Here is a tiny trained network, its code and every weight. The questions are about switching its units off for an input and a target symbol, where a switched-off unit gives its printed mean instead of its output.

import numpy as np


def w(rows, s, z=0):
    codes = np.array(rows[::2]) - 128.0
    scale = np.full(codes.shape[1], s)
    scale[-1] = z or s
    return codes * scale


def norm(h):
    return h / np.sqrt((h * h).mean(-1, keepdims=True) + 1e-5)


def f(y):
    return np.maximum(y, 0)


def softmax(a):
    e = np.exp(a - a.max(-1, keepdims=True))
    return e / e.sum(-1, keepdims=True)


def log_softmax(a):
    a = a - a.max(-1, keepdims=True)
    return a - np.log(np.exp(a).sum(-1, keepdims=True))


def net(x, mask):
    ids = ['ΛΣΦαβγημ'.index(c) for c in x.split()]
    T = len(ids)
    res = E[ids] + P[:T]
    u = 0
    for l in range(2):
        r = norm(res)
        for j in range(3):
            rows = slice(4 * j, 4 * j + 4)
            q, k, v = (r @ M[l][rows].T for M in (Q, K, V))
            z = softmax(np.where(np.tri(T) > 0, q @ k.T / 4**0.5, -1e9)) @ v
            o = O[l][rows]
            res = res + np.where(mask[u + j], z, o[:, -1]) @ o[:, :-1]
        u += 3
        y = f(norm(res) @ A[l][:, :-1].T + A[l][:, -1])
        res = res + np.where(mask[u : u + 4], y, B[l][:, -1]) @ B[l][:, :-1]
        u += 4
    return log_softmax(norm(res)[-1] @ U[:, :-1].T + U[:, -1])


Q, K, V, O, A, B = {}, {}, {}, {}, {}, {}
E = w([
[156,155,148,169],'Λ',
[91,216,106,158],'Σ',
[57,219,84,144],'Φ',
[34,197,80,5],'α',
[96,97,75,73],'β',
[142,168,39,121],'γ',
[65,154,94,44],'η',
[151,129,49,119],'μ',
],0.011)
P = w([
[121,75,211,164],'0',
[139,225,107,110],'1',
[122,165,81,38],'2',
[23,53,174,253],'3',
[154,212,61,96],'4',
[131,163,89,38],'5',
[11,86,182,241],'6',
[158,209,35,109],'7',
],0.0049)
Q[0] = w([
[191,91,83,76],'0.h1',
[128,80,105,87],'0.h1',
[17,78,204,209],'0.h1',
[11,9,134,162],'0.h1',
[41,129,114,196],'0.h2',
[18,156,146,166],'0.h2',
[119,96,120,244],'0.h2',
[174,174,76,136],'0.h2',
[58,85,62,160],'0.h3',
[178,108,122,149],'0.h3',
[134,254,151,159],'0.h3',
[132,134,78,141],'0.h3',
],0.0071)
K[0] = w([
[137,104,128,86],'0.h1',
[114,70,142,111],'0.h1',
[122,123,180,228],'0.h1',
[117,72,227,179],'0.h1',
[20,61,246,106],'0.h2',
[79,80,167,148],'0.h2',
[120,117,189,111],'0.h2',
[104,181,88,144],'0.h2',
[138,181,17,102],'0.h3',
[64,131,169,128],'0.h3',
[75,136,119,144],'0.h3',
[160,139,78,68],'0.h3',
],0.012)
V[0] = w([
[98,144,148,254],'0.h1',
[79,149,58,83],'0.h1',
[202,175,125,94],'0.h1',
[121,124,180,196],'0.h1',
[151,12,199,72],'0.h2',
[143,53,96,137],'0.h2',
[93,36,152,143],'0.h2',
[115,114,169,19],'0.h2',
[163,134,184,176],'0.h3',
[136,185,89,148],'0.h3',
[117,188,129,137],'0.h3',
[134,142,137,105],'0.h3',
],0.007)
O[0] = w([
[186,190,118,104,50],'0.h1',
[74,143,220,160,255],'0.h1',
[59,129,201,140,122],'0.h1',
[169,237,115,75,41],'0.h1',
[100,198,97,118,51],'0.h2',
[55,105,100,169,120],'0.h2',
[56,172,104,139,94],'0.h2',
[156,82,226,166,158],'0.h2',
[96,56,178,164,21],'0.h3',
[95,218,167,129,175],'0.h3',
[3,147,57,251,151],'0.h3',
[69,184,81,62,139],'0.h3',
],0.0037,0.0064)
A[0] = w([
[184,190,50,142,6],'0.n1',
[2,205,166,124,96],'0.n2',
[126,233,60,166,119],'0.n3',
[202,175,219,114,125],'0.n4',
],0.007,0.0024)
B[0] = w([
[92,100,56,45,154],'0.n1',
[214,142,52,185,254],'0.n2',
[51,99,61,125,202],'0.n3',
[64,156,254,131,137],'0.n4',
],0.0066,0.0065)
Q[1] = w([
[245,120,193,142],'1.h1',
[121,151,170,101],'1.h1',
[48,123,99,105],'1.h1',
[67,106,62,103],'1.h1',
[98,66,31,114],'1.h2',
[198,159,165,196],'1.h2',
[94,65,210,212],'1.h2',
[111,197,125,124],'1.h2',
[154,176,128,153],'1.h3',
[78,93,113,67],'1.h3',
[154,90,128,57],'1.h3',
[167,168,149,161],'1.h3',
],0.012)
K[1] = w([
[175,108,219,201],'1.h1',
[88,140,143,174],'1.h1',
[92,103,8,112],'1.h1',
[123,127,69,72],'1.h1',
[151,100,85,109],'1.h2',
[95,168,181,233],'1.h2',
[161,67,216,167],'1.h2',
[96,164,104,181],'1.h2',
[156,169,148,162],'1.h3',
[71,84,20,33],'1.h3',
[213,138,133,10],'1.h3',
[152,235,169,151],'1.h3',
],0.011)
V[1] = w([
[98,141,108,178],'1.h1',
[116,132,163,117],'1.h1',
[228,68,135,64],'1.h1',
[143,107,90,123],'1.h1',
[147,172,1,190],'1.h2',
[86,122,182,110],'1.h2',
[69,147,111,130],'1.h2',
[106,111,169,130],'1.h2',
[185,151,95,132],'1.h3',
[126,41,127,44],'1.h3',
[144,76,34,145],'1.h3',
[135,204,146,107],'1.h3',
],0.0062)
O[1] = w([
[120,141,157,79,160],'1.h1',
[127,179,92,158,95],'1.h1',
[135,131,128,196,59],'1.h1',
[2,30,114,180,171],'1.h1',
[160,83,171,131,254],'1.h2',
[94,146,104,132,100],'1.h2',
[112,105,169,172,200],'1.h2',
[51,202,105,138,93],'1.h2',
[119,75,66,128,108],'1.h3',
[67,143,156,112,176],'1.h3',
[127,179,188,122,240],'1.h3',
[185,139,108,171,82],'1.h3',
],0.0049,0.0057)
A[1] = w([
[106,218,34,129,137],'1.n1',
[2,100,57,92,251],'1.n2',
[83,169,125,88,88],'1.n3',
[77,106,200,241,204],'1.n4',
],0.0057,0.0024)
B[1] = w([
[74,74,168,91,166],'1.n1',
[178,131,145,182,255],'1.n2',
[207,151,1,127,151],'1.n3',
[157,208,118,95,157],'1.n4',
],0.0086,0.011)
U = w([
[143,189,168,134,196],'Λ',
[17,137,148,188,111],'Σ',
[117,125,109,175,71],'Φ',
[130,125,94,50,206],'α',
[158,90,195,153,222],'β',
[33,33,136,84,149],'γ',
[247,132,86,155,85],'η',
[131,36,80,152,3],'μ',
],0.011,0.0051)

Each question gives the input, a string of symbols that net reads in full, and the target symbol t.
The units are the heads (4 rows each of Q, K, V and O) and the neurons (one row each of A and B). Each row of codes is followed by its name. A weight is (code - 128) times the scale printed after its matrix; where a second scale follows, it is the last column's (O, A, B and U).
mask holds one flag per unit, layer by layer, with each layer's heads first. A switched-off unit (its flag False) gives its mean, the last column of its rows in O or B, instead of its output. The means were averaged over made-up inputs and are rounded, as every weight is.
A unit's drop is (log p(t) with every unit on - log p(t) with that unit switched off) / (log p(t) with every unit on - log p(t) with every unit switched off).
The circuit of an input: a set's keep is (log p(t) with only the set's units on - log p(t) with every unit switched off) / (log p(t) with every unit on - log p(t) with every unit switched off). Starting from the 12 units with the biggest drops (on a tie, the unit counted first), units are removed one at a time, each time the one whose removal leaves the highest keep (on an exact tie, the one counted first), for as long as the keep stays at least 0.8.
circuit, biggest first: the units of the circuit, biggest drop first
top k neurons: the k neurons with the biggest drops, biggest first
which heads matter: for each layer, one digit per head in row order, 1 if its drop is at least 0.15 and else 0, layers parted by /
drop of u: that unit's drop, to one decimal
input Σ μ β μ, target γ: which heads matter -> 100 / 000
input μ μ β β Σ Λ, target Λ: which heads matter -> 000 / 010
input η β μ α, target Λ: circuit, biggest first -> (1.n4 0.n3 0.h2 0.n2)
input η Φ β β α μ, target β: which heads matter -> 110 / 000
input β β γ, target μ: circuit, biggest first -> (0.h1 0.h2 0.n2)
input β η Φ Σ Σ α β μ, target μ: which heads matter -> 000 / 000
input η β β α, target Λ: top 2 neurons -> (0.n3 1.n4)
input α Φ Φ β, target η: circuit, biggest first -> (0.h1 1.n1)
input α Σ η η α η η Λ, target Λ: top 3 neurons -> (0.n2 0.n4 1.n2)
input α α β Λ, target η: top 2 neurons -> (0.n3 1.n3)
input Φ Σ β α, target μ: top 2 neurons -> (0.n2 1.n1)
input η β β β Σ, target Σ: top 3 neurons -> (0.n3 1.n1 1.n3)
input α β β Λ, target η: top 4 neurons -> (1.n3 0.n2 0.n3 0.n1)
input α α β α, target η: top 3 neurons -> (0.n2 0.n3 1.n3)
input η β β μ, target Λ: which heads matter -> 010 / 001
input η γ η, target η: top neuron -> (1.n1)
input μ β Φ η α Λ β γ, target γ: top 2 neurons -> (0.n3 0.n1)
input β η α μ, target Σ: top 3 neurons -> (1.n3 0.n3 0.n2)
input β γ β β, target Σ: top neuron -> (1.n3)
input β β β μ μ γ, target μ: top neuron -> (1.n2)
input Λ β μ γ, target α: drop of 0.n1 -> 0.2
input Σ β β Λ γ, target γ: drop of 0.n3 -> 0.3
input Φ β μ, target β: drop of 0.n2 -> 0.3
input η β μ η β β η, target Λ: drop of 0.n2 -> -0.1
